Each row has a hidden stage along a path, written after it and counted from one end. A new block has a new path.
[ -75   84   -2  203 -241 -191  254  -76   49 -130 -139  151   78 -300
  308  174 -149   78   88  -76   33  280   92 -202 -229  124  150  -97
   96  227 -291  458  294  277  119  267 -196 -158  -83 -187  175]  21
[-312 -247  -53  -85  152  -53  -32   66  135  118   30   -7  169  131
  -95  -63 -267  257 -156  177  233 -140  285  235 -112   -6   98  -75
 -164   87  179   98   24  -78   16 -159  197 -151   29  153   56]  21
[-352 -225  -16 -265  107  220  100   87   45  281 -403  219  -58  -66
  -42 -216 -125  -31 -293 -223  136   77   21 -111  -58 -450  -44  -17
 -293  115   54  398   94  -85 -186 -266  -60  155  164   12  313]  33
[-104   71  141   79 -183 -303  220 -142  -90   17  -76   89 -134 -448
  350  -10 -283  -76  172    8    5  209   48 -156  -56   87   77   31
   21  475 -544  410  307  351  205  240 -148 -301  -14 -153  174]  19
[-166 -157  -83  -37   45  -82  168 -153  164   -3   -9  380  100   93
   -8  -13 -210   71  -15 -136  161 -145   20  110  -96   83   86 -123
  -24  -98   56   37  -31  -50   48 -236  -86  -90  326  146   -1]  13
[  48    4 -106  -94  -39  107   13 -100  104 -202 -137  368  221   15
  -46  122  111  109   -3 -301  -76  163 -126  134  -52  -22 -106  -20
   62 -222  -25   71 -284   -9  -58    1  -55    2   76  -37   80]  12
[-186   24  152  -37  181  173 -373  173   31  186 -172 -232   52   66
   64   85 -176   -3  -35  129  174   45  274  -17   76  105 -125   24
  -21  341   40  -48 -112  129 -167   70  237   90 -243  -25  196]  17
[  29  158  216  -26  176  -82 -232  201 -438   23   76 -229  -94   -2
  273  -29 -180    8  154  375 -158   13  115    8  154  362 -275 -241
  243  393  -45 -352   39   78    5  -22  139  136 -258  -26  212]  22
[-196   47   17  -28  197   59  -74  136 -172  227  -41  -75   35  246
  -28  -95 -209   96   49   95   -9 -124  145  194   42  133  -44  -94
  -67   64  228  -94  -60 -117  -69 -355  241   96  147  211  163]  29
[  20  118 -229  -41 -127  178  268  -73   28  -71   65  491  248  228
 -206  -85   88  138   57 -478 -246   43 -167  387 -114   15   61  -19
 -100 -461  216   98 -478 -195   -8 -421  125   17  543  257  -96]  34
[  74  189  -77   53  -49  338 -170  104  -53 -278  -60  221  360  301
 -432  199  321   72  -55 -263  -24   34   -2   14  126    1   11 -159
  198 -322  574  -68 -379 -171 -163 -159  224  357  106  142  116]  31
[  -3  136   49  245 -130 -263  186  -40 -223 -277   95  120  109 -204
   47   77   31  170   43   97  -94   74   25 -149  -90   79   63 -238
  230  126  -21  231  329   35  197  203  -90   60  -74  -62  159]  30
[  74  178  159   51   42   88 -371  131 -104 -132   91 -131  132  -16
   42  117   78   52   31   84  -99   96  127   43   63  190 -204  -80
  162  233   23 -192 -241  103  -69  259  225  153 -303  -60   40]  17
[-183   66   94   45  136  -43 -142  -27   51  445  -82  -36 -155    9
  332 -109 -341  -66  145 -107  -12  -32  109  156  -65  185  -93   68
 -248  329 -302   70  -88  158  -88  -50   63  -77   81   65   -9]  12
[  91  123   -2   82  -19  100 -301  151  -61   22 -180   22   64   17
  266  186   47   41   15  -88  -66  264   76  -90    0  200 -144 -243
   86  178  -64  102 -116  172 -216  202  -74  144 -413 -186  116]  17
[  60   56   42 -189  -10  315 -348   65   64   36 -190  170   61  -96
  -22   -4  173  -69 -131 -334  -92  281  -55   63   95 -179 -245   72
 -115  124 -151  165 -466  120 -239  194   80   96 -216 -128   50]  11
[ -59 -206  -55 -400   49  277  -50   73   91  -46  -98  367  103  -16
  -68 -163   27   31 -264 -224  -32  132  -67  175  -25 -224 -202  -69
 -115  -54   32   18 -398  -74 -147 -157   29   43   54   -3   47]  16
[-311   70  107  -76  219  -34  -74   35  -91  366   22 -269   -6  127
   15 -205 -308   99  179   60 -115 -170  165  432  -61   40  -71  240
 -295  178  -14 -113 -116  -64   11 -289  447  -95  316  290   89]  26
[-110   -4  -63  158   68   12 -192   59   43 -116 -136    3  275  265
 -106  265   94  185   -6  -52  106  -98  151  -50  -92   68   63 -269
  100 -133  442  -60   87 -111 -156  -50   58  266  -43   84  155]  23
[-146  256  129  200   91 -136  -97   32 -229  428  254 -155 -139  148
   91 -236 -291  -30  259   16 -159 -233  151  299   45  295   44    3
 -213  299  -23  -43 -109   13   48 -239  339  -26  285  323 -123]  31
[-128 -119   27 -212  -97  -46  168  -46    3   86 -244  251 -118 -369
  326 -151 -127  -46  -68 -236 -106  275  -87  -56 -170 -238 -106  -13
 -184  265 -431  384  101  170  -28   76 -211 -112   11 -169  175]  19
[-104  -40   74   -9   11  -56   88   21 -116 -186 -229   65   81 -304
  155   52  124  182 -129  -19 -141  229  -62 -221 -179 -263 -213  -89
   84  127 -138  221  298   -8    5  265 -173  249 -208 -248  331]  39
[-118  116   76  155   72  156 -121   66  -23 -227  111   55  297  254
 -416  112  144   88  -77  -21  105 -241  139  -45   28   20   47 -149
  191 -131  614 -223 -103 -220  -27 -131  291  406  216  241   80]  32
[-126 -119  -19 -104  -97  176   17  -81  267   44 -129  443   48 -105
  -95  -41  -84 -122 -204 -335  250   85   37  -85   15 -148   90  -13
 -119  109  -69  363 -214  128  -74    3  -77  -67  136   -3   -9]  10
[-127   49   17  221  -16 -276  115  -72 -108 -254  -54  -26  214  -32
  -23  240  -63  234  126  179   84  -29  134  -96  -79  127  127 -155
  238   30  121  104  388    8  158   87    0   -8  -17    7  277]  25
[  44  243    5  436   61 -196 -253  -77  -20  -54 -176 -107  165  147
  246  453   23  173  282  -24   -3   13   98 -119  -79  399  -37 -189
  232   22    0  -30  189  133  -84  265 -102  177 -242  -95  153]  4
[ -98   40   46  -43  208  -45 -337   49 -123  202   36 -180   65  245
  -36    6 -166  106  175  118  -16 -136  160  347  155  220  -81    7
  -81  116   84 -205 -219  -11  -67 -175  326  -90  -10  191   45]  19
[  31  296   25  312  -75 -174    4  -16 -215  -53   58  -25   93  -19
  123   91   66  154  212  -80 -268   60    3   49 -115  176   -6 -129
   70   53  -16  120  102   19   49  124   54  127  -11   28   68]  31
[-233 -200   47 -159   10  -97   91 -145  141   33 -136  216    5 -239
   27  -88 -162   20  -93 -115  129   32   22   16  -79 -235   -1   82
 -154  186 -238  277   88   81   54   54  -58 -171  121  -23  126]  15
[-162  -50   -4   87  -18  -15   57  130  -66 -106 -220   47  131  -86
   34  142  -81  150 -157  148  196  156  191 -275  -55  -14   79 -260
  150  180  127  341  334   61  -14   95  -96   95 -251 -134  344]  27
[ -80  246    7  193  -48   33  114  -87  -27 -133  222  134  271  225
 -360   57  -40   91  181 -100   -2 -182   88  234   49  216  175   79
  106 -179  329  -84 -263 -107  157 -249  372   12  484  336  -31]  33
[-316 -356   17 -360  109  190  -92   65  225  251 -512  126  -55 -253
  134  -72 -174    1 -363 -139  268  245  109 -150  -76 -446 -133   78
 -297  325 -278  483   70  166 -209   91 -135  -59 -204 -227  315]  1
[  36   24  -97   73   -5   21  -18  121  -65 -252  -81  122  258  128
  102  242   10  236  -14   86    0  144   98  -30  -96  257  -38 -342
  272  -92  214  -35   17   -9  -52    1  -60  121 -213  -82  186]  21
[ -67   49   55  140  -58 -163    1 -169  159 -385  346   60  375  -27
 -263  115   73  267   59    8  -24 -153  115  287 -172   63   69   99
   96  -90  128 -133 -159  -58  228  209  313  -93  189  169 -139]  17
[  21  116 -161  113  -97  110   64  -49    6 -119   67  381  257  262
 -277   37  188  117   15 -389 -117  -69  -80  172  -43   12  106 -169
   -9 -366  383   66 -289 -197  -60 -264   92  189  359  233  -74]  34
[  85  116   -2    2 -193  -45  190   20 -128 -298 -107  198  114 -289
  283  100   62  113   37 -101 -244  372  -83  -91 -198   45 -119 -151
  186   80 -232  197   69  144   54  218 -161   22 -146 -227  205]  22
[ -86   83 -178  151  -74  102  283  -92  174 -234    2  339  389  219
 -151  149  100  266   34 -340 -107  -23  -46  176 -304   52   76  -44
   56 -473  336   -1 -185 -212   22 -217   63  192  444  168    5]  38
[-151  -11 -138    2 -163  119  327  -86  181 -207   19  412  306   26
 -284  -33   81  160 -125 -361  -22   15  -25  142 -245 -207  170    6
  -81 -299  259  264 -159 -155   60 -178  101   42  461  180    7]  30
[ -91  -30  -33  150   86  -43 -166   56   65 -109  -87    3  226  162
   60  246  -17  207  -14   61  115  -37  173  -45 -124  177   -5 -265
  138  -13  238  -61  101  -25  -94   65  -10  165 -171  -12  127]  18
[-349  -37  -35   86   34   -3  168  -25  125  249 -299   43   55  -60
   81  -28 -169  133  -52 -188   65   66  104  -21 -245 -204   81   91
 -261   85  -56  460  226   -2  -51  -56   -9   36  165   18  231]  34
[ -21  -31  -13 -115 -217  230  -26  -30  204 -288    3  359  263  -91
 -305   52  189  -34 -184 -352   87  122   21  -13  -21 -220   95   -5
    2  -53  174  194 -339   40  -44   74  127   30  145   40  -29]  20
[-124  210  159  169  -30 -125  -55  -71 -123  159   64 -109  -26 -154
   15  -69  -80   12  170  -74 -123    8   71   90   26    3    4  181
 -131  297 -210  213   -4  112   98  130  221  -43   98   72   37]  37
[  58  296  -15   35  -73  128  -14   67 -202   68  -99   83   49   40
  118  -22   72   11  180 -299 -356  202  -98  159  -47   79 -125  -15
  -45  -27  -39   74 -249   16 -108 -110  120  137  124   48  102]  29
[  99   11  -97  -54  -87  245 -147   21  136 -190 -106  358  234   44
 -128  164  155   60 -154 -269   68  201   -4    1   46   12  -50 -124
   97 -104   81  164 -380   74 -131   94  -20   61 -120  -82   21]  4
[ -19  201  137  194  -62  -84   90  -68  -76 -490  445   78  336   46
 -322   34  175  162   68   14 -168 -270   44  141 -165   91   21  -84
  259 -145  421 -388 -101 -212  225   17  349  265  388  280  -92]  27
[-126  167   42  181  -71 -202  308 -112 -105    9  -46   72   21 -221
  249  -26 -120  146  171 -106 -234  125  -48   35 -250   33  -31   67
  -28  104 -284  259  216   57  161   78  -50  -11  181  -35  153]  36
[ 107  209    2  337  -47 -390 -231  -72 -156  204  233  -56  -60    9
  338   57 -170  128  318   43 -160   10  112  242   26  483   50 -184
  -58  300 -334  162  -18  231   66  222   11 -265 -249   17 -197]  15
[-198 -359   -6 -383  -62  186  188 -111  302 -271  -99  519  183 -257
 -300 -109   22   22 -424 -236  251   56  -23  -48  -85 -480   -9   60
  -66  -20    9  250 -166  -19   49    2  -35  -57  237  -25   88]  2
[ -48   42   97   -9   32  112 -183   80   12  -99 -150   22  107  -49
   98  140    6    8  -39  -29   39  125   90 -127  -27   52 -138 -104
  126  167   24  -35  -50   95 -111  148   21  177 -178 -105  182]  17
[ 188  159 -105  226 -159  -35 -167   94 -169 -236  -99  169  178   45
  117  249  311  146   17 -205 -197  207  -41 -162  -84   95  -20 -463
  182  -73  180  168   67   17 -170  197 -184  294 -322 -135   94]  25
[ 315  288  -13  130  -85   50 -206   27 -172 -193  -96  189   81  -18
  343  230  252   42  161 -287 -386  282 -183  -38  -70  265 -306 -268
  230  -40 -152 -112 -228  125 -165  236 -181  285 -250 -204   36]  3
[-278 -134   68  -48  235   27 -313  -48  172  292  -19  -44   55  223
 -206  -27 -215   16  -37  -23  292 -309  232  197  108   -3   42   88
 -221  148  152  -60 -173  -17  -90 -170  285  -43  181  251  -24]  3

Each row has a hidden stage along a path, written after it and counted from one end. A new block has a new path.
[  55   -6  -77  -37 -100 -231  144  112 -158 -181 -247 -164   38  -71
 -153  -68 -240 -299  -85  374  149   57 -126 -128   16  121  -30 -174
  291  121   12 -198 -190  -70 -149   40 -133 -233  -94 -114  -61]  25
[  55  -98  170   71  -66 -127   64  -20   81  -30 -220  -70  118  -15
   34 -113  -60  248   18   82 -149  -73   -2   63 -107 -101  -21 -170
  -10 -178  -91  -99  -89  138  -56   85  -10 -115  223  -67  113]  20
[-134  251   60   33  122  -11 -355  231  143   94   59 -197  -54 -210
   24  -26  -38   -6   -9    1 -179   99 -121  257 -133 -259    3   10
  -92   69  -47  133  136  -36 -252   44  -87   62  -35  -21   78]  38
[ -66 -196  -88 -265  126 -155  296   55  -75 -120 -208   78   14  130
   51  -76 -357 -398   94 -245  244  -27  -44  -51   79  418   22   61
  359  174   80 -131 -149  -34  204   20   47 -186 -262   21  -34]  15
[ 141 -509  279 -100  -90 -192  231  150  -28  -33 -170  -41  -65   31
   86 -137 -318  252   19 -105 -209 -221  158   41 -205  -16   -9 -153
  240 -217  -33   27  -79  417  148  141  -94 -102   89   62   23]  19
[  27    1  148  -42  -94 -197 -252 -111   -8  153  -84  -18  103 -137
  -20  -27  -71  475 -219   64 -106   -8   87   21 -269 -311   16 -222
 -167    1 -131   19  -87  254 -181  147 -149   90  -96  117  145]  6
[ 291 -220 -121  -70  272   51 -503 -179  150  -51   65  117 -180  159
 -119 -309  104   62  116 -181 -351   87  -22  -66  152   16 -204   48
  231  -41   15   87 -349  495  -78  -54  132 -195    6  -60  -49]  25
[-150  -46 -161 -242 -149 -326  203 -127 -310 -228 -192   60  206  -39
 -107   43 -203 -386 -199  -37  416  113   61 -150  -93  345   34 -111
   90  225  181 -216 -265  -51   38   98  -26  -45 -509  116   67]  6
[-441  380  291  235 -140 -156   61   47  -36   85    0 -212  154 -396
  307  -41 -161  388  -25  292 -164 -103  114  455 -321 -634  -52 -117
 -236 -187 -141  187  131  -42 -245  248 -518    7  331  -32  164]  37
[-154  -29   77 -186   53 -217  193   75  -57   18 -188  -47   26  -38
  119    2 -346   36   -8  -94   66  -60   37  170 -184    9   81  -47
  110   99  -22 -117   48   -8    9  125 -105  -18 -148    7   21]  2
[  86 -542  191 -401   90  -67  -34  138  -62   13  -62   57 -191  205
    8  -95 -282   -2  -70 -606 -101  -95  148   65  -59  240    1   53
  123   51  104  128  -75  435  296   74  103   23 -410  296   97]  32
[-173  112 -223 -115   84 -187 -111  164  -56 -174  269 -125 -138 -331
  -57   83 -304 -515 -168   18  259  193   27  -26 -136  167   54  -13
  266  331  -48  105 -257 -268 -256   46 -161    2 -466  104    6]  32
[-125  227 -174   63  -10 -155 -239 -215  -24   -5  -22  176   72 -216
  -63 -139 -113 -190 -122  266  205  147 -113 -155 -130  -32  -21 -133
    8  176  -69   -1 -292 -180 -156  245 -108  -62 -220  -27   11]  16
[-177 -300  174 -214   28  -17  386   95   -4 -155  -88 -220 -178    8
  212   32 -200   55  162 -573 -142 -141  257  498  -47  126   22  129
   16 -125   32  136  -79  178  214   36  -36 -128  -43  155  105]  33
[  49  276  -57  155  304  -63 -657   30  327  107  409  -74  -99 -302
   10  -85  -51  188  -71  157 -251  147  -28   22 -185 -330  -41  -81
  135   81 -315  147 -180  -21 -567    8 -120   69   91  -85   65]  29
[ -30 -138  -45 -173  204  -90  -60 -106 -125  -51  -82  106  107  190
  145 -275  -82   84  181 -164 -194  -44   67   54  189 -151 -273  142
  344  -50  191   96  -74  606  109 -137 -216 -244   85  -37  -35]  1
[ -73  -18 -104 -131  228   -5   41 -181    4 -111 -122   87  240  239
  142 -199   73  -84  272 -341  -47   -2    6   65  329  125 -231  196
  236  -56  167    9 -171  349  135 -220   -5 -289  127  -46   69]  11
[-184  238 -178  -70  319  155 -118 -288  148 -145  -98   53  159  225
   93 -165  234 -220  265 -418   -8  144 -103  219  413  189 -188  267
  -53   35  100  -19 -209   -3   55 -192  189 -270   74  -70  163]  29
[ -60  160 -138   45  106   74 -236 -186  128  -72  -76 -122  -56 -100
   18 -108  244  156  192 -105 -285  119  -12  343   45 -245 -111   80
 -128  -83   37  113 -135  209 -127  -27  -13 -172  116 -107    5]  1
[-212   58  209   11 -208 -292   46    9 -207   76 -116   21  -36 -280
   50 -112 -448   79 -237  367   91  -91   54   71 -419 -218   49 -267
  -36   41 -108   16  -90 -105 -106  498 -357   29 -169   38   15]  30
[ -28 -254   50 -258  165 -197 -107   57  -38   85   95  135 -142  -40
  111 -115 -400   49  -24 -268  -56  -77  146   34 -244   16   11    3
  293  101   -7  117  -95  288   43  175 -133   48 -300  119  -45]  5
[ -53  -36  -71  -15 -145 -255   89  136 -138 -173    1 -131  -52 -293
  -95    3 -320 -303 -194  305  205   73    6 -113 -188   62   36 -195
  235  149  -60    6 -250 -153 -172  151 -220  -94 -252   37  -11]  25
[-302  418  -16  162   73   -3 -236  -64   -1  115  -10  -45  148 -242
  212 -214   25  189  131  279 -180   28  -86  258    7 -619 -216   55
  -15  -53    6  302   71  162 -157   51 -459 -168  269 -114   17]  1
[  96 -122   94 -176  102 -249 -122   49   67  -27   98 -174   31  -30
  -27  140 -204  293 -266 -181  -32   43  179  -15 -136   -6   75 -147
   78  147 -223 -141 -157  154 -301 -143  -22  101 -177  172  217]  34
[-333  166   82  -21 -202 -295  218  224 -175  -70    1 -224  -40 -438
   52  129 -455 -221 -246  261  269   14   65  161 -385  -64  149 -191
   10  178 -109   31  -47 -386 -198  305 -346   56 -302   97   62]  33
[ -48  172 -132   92   97  -81 -212  137   91   36   58  -41 -120 -292
   -9 -138 -238 -231   22  325   22   83 -179  -40 -100 -141  -21  -66
  275  147 -130  146 -132 -155 -220  141 -219 -133  -47 -110 -111]  18
[ -48 -215  310 -111  -68 -295  -12  312 -112   38 -107   40  306   15
   94 -132 -223   53  -67  -44 -112 -123   37  -38 -324  -82  -39 -143
  143 -176  216  -49  263  374   58  118  -74  145  -18   19  130]  2
[-137 -112   73  -94 -301 -418  145  273 -383 -136   -9 -198  -98 -380
  -74   53 -497 -178 -339  386  147    2  139  -23 -411 -138   57 -261
  202  151   32   28  -89   56 -183  266 -457   38 -390  128  -55]  39
[-160    7  193   13  -53   27  299  606  170 -108 -239 -341  270  -69
   83   71  -22 -443  158 -183   75  -13 -246  181   35  202   67   35
   19 -116  145   39  341 -252  139 -145  159  -62  119  -11  230]  21
[-147 -173   49 -114   52   28  420  228    5 -127 -159 -227   42   12
  229  -52 -135 -143  310 -321  -56 -128   41  288  201   59 -104  183
  286 -117  105  225    6  206  244 -179 -175 -315  164   40   34]  14
[-168  -51  235 -130   40 -203  158  220   -6   -4  -96 -173   45  -43
  150   58 -300  120  -51 -187  -62  -79   94  265 -212  -49   82  -45
    6    5  -44  -98  145   43  -62   50  -85   67  -41   60  143]  39
[  12 -168  152  -26   96  -95  -61  116  114   -9   12   14   34  -10
   92 -142 -172   43   31 -125 -132  -61   25   28 -114   -2  -37  -53
  156 -101  -45   53  -52  156   -5   66   -1  -36   67   10  108]  24
[ 173 -149  152  -95  -97 -162   60   90   32  -54 -229 -283  103   24
 -116   92  -78  266 -207   12  -28    7   22  -21    1  -11   45 -212
  -24   31 -163 -166 -111  126 -161 -139   14  -73  -17  104  212]  27
[  16 -110   97  -34  -70   25   77  140   87  -11 -293 -146   36   -7
  -13  -61    6  -24   87 -119  -68  -21 -122  131   29   27    5  -33
  -59  -75   33   59   11   73  127   18   70 -147   24   29   91]  17
[ 117 -321  178 -290   90 -260  -11    7 -135  -11 -191   35    1  248
  -17 -109 -295  191 -108 -216 -128  -85  116    0  -85   96  -28  -85
  170   38   45 -240  -56  432   14   39   14   -6 -173   61   51]  37
[-137 -158  209  135 -134 -134   72 -104  107   -2  103  -15  -68 -336
  218  -60 -153  428   -4  -67 -202 -136  281  257 -421 -291   33 -161
 -111 -267 -200  241 -212  145  -41  311 -212   15  150  101  125]  16
[-126  204  -15   91  164  -81   11  -98  189 -175  100 -289  -14 -159
  134   56   37  213  134 -122 -231   47  162  420  -62 -117  -17   15
  -10 -107 -172  -87 -195  -30 -370  -86  -52 -107  268 -132  112]  34
[ -99  380  -48  248   13  191 -350  104  328   85  -76 -223  -10 -312
  -36  -54  243  -43  103  146 -135  164 -300  233    5 -285    0  -16
 -281  -20 -126  248   18 -262 -195   46   22 -102  150  -82  106]  19
[  80   12  -53  -27  104  101 -110   10  170  -51 -299  -63  104  152
  -83 -134  177 -148  166 -159  -72   90 -242   48  242  138  -70   53
  -30  -17   75  -58  -56   59   71 -121  242 -213   63  -78   90]  19
[-130  301  -64  183   61  236 -384 -163  104   72 -159   40   59  -48
   28 -347  281  -37  213  126 -204   97 -267  166  261 -347 -270  111
 -169  -98   81  337  -90  141   44   64 -126 -302  231 -101   39]  23
[ -84   64 -195  -28   99 -123 -178   -9   10  -13  108  100 -100 -231
   -8 -117 -268 -294  -48  127  161  103  -73 -129  -90   18  -16  -35
  268  225  -84  145 -261 -107 -108  147 -173  -98 -264   22  -69]  16
[ 229   14 -109  106  199  -15 -584 -100  199   72  126   65  -80  -86
  -81 -266   79  180   66  148 -330   91  -87 -106   -6 -259 -167  -59
  210  -39 -104  143 -252  362 -277   -1  -64 -126  131 -122  -64]  16
[-452  311   76    8   82   35   68   79  -21   19  -52 -140   92 -139
  278  -67  -87  -43  141 -128  -39   -6  -22  434   66 -294 -110  178
 -109    8   50  252  140  -23   32    9 -312 -125   95   37  127]  39
[-155 -110  190  -68  -37   37  211  210  143  -18 -159 -195  -48  -98
  119   41 -137  -33   50 -313   -6  -60   -7  305  -89   66  102    7
 -140  -53  -66  139   46 -139  155   89   60  -47  -45  136  189]  25
[ -31  -92 -149  -33  226   56   48 -265  193 -215  -16   42   46  115
  121 -119  148  -29  283 -449 -114   46   90  172  204  198 -116  159
   95 -117   14    6 -332  174   72 -152  177 -251  145  -42  100]  17
[-241 -126  173   97 -116   29  374  -23  165 -156  -55 -207  -85 -246
  253   31  -40  191  167 -303 -144 -112  218  495 -188  -79   58   -2
 -200 -283 -126  216 -150  -63  116  161  -52 -128  211   85  180]  22
[  83   69  -42   85  182   25 -367  -41  257    9   29   16   47  -32
  -25 -157  103   42   65  -30 -169  103 -125  -19   31  -72  -77  -26
   33  -30  -94   42 -146   80 -169  -39  110  -84  114  -77  100]  21
[ -54  375   36  228  -37  -20 -208   68  172  -21 -280 -100  466  -35
  -73 -116  299 -125   75  246  -20  134 -342  -22   68  -75  -78 -113
 -194 -132   83 -168  111 -143 -183  -61  157  -86  287 -219  207]  17
[ -53  183   98   63 -169    6  -22   10   85   38 -404 -187  232  -63
  -76   -3  193   88    9   45  -10   53 -198  163   -3  -83   27 -117
 -348  -74   19  -66   49  -74  -23   48   97  -86   68  -25  181]  13
[-311  137  236   53 -305 -287  498  266 -148   50 -297 -261   86 -391
  162   79 -481   24  -77  386  199 -165   -7  238 -387 -194  159 -242
   10   -5 -131  -12  116 -329  -59  350 -417  -56   20  -15   16]  12
[  87   88 -196  -26  277   -1 -319   96  120   16   -8   24 -190  -40
  -82 -237 -191 -335  119  167  -52  111 -260  -78  106   38  -85   43
  386  196  -51   47 -161  -34 -153   41  -39 -219  -77 -173 -171]  23
[ -23 -285  121 -151  120  -80   16 -115   -8  -94   38    8 -136   70
  140 -149 -149  204   94 -381 -257 -102  257  252  -65    2 -101   52
  121 -142    8   95 -229  411   62   82  -65 -109    9   75   56]  32
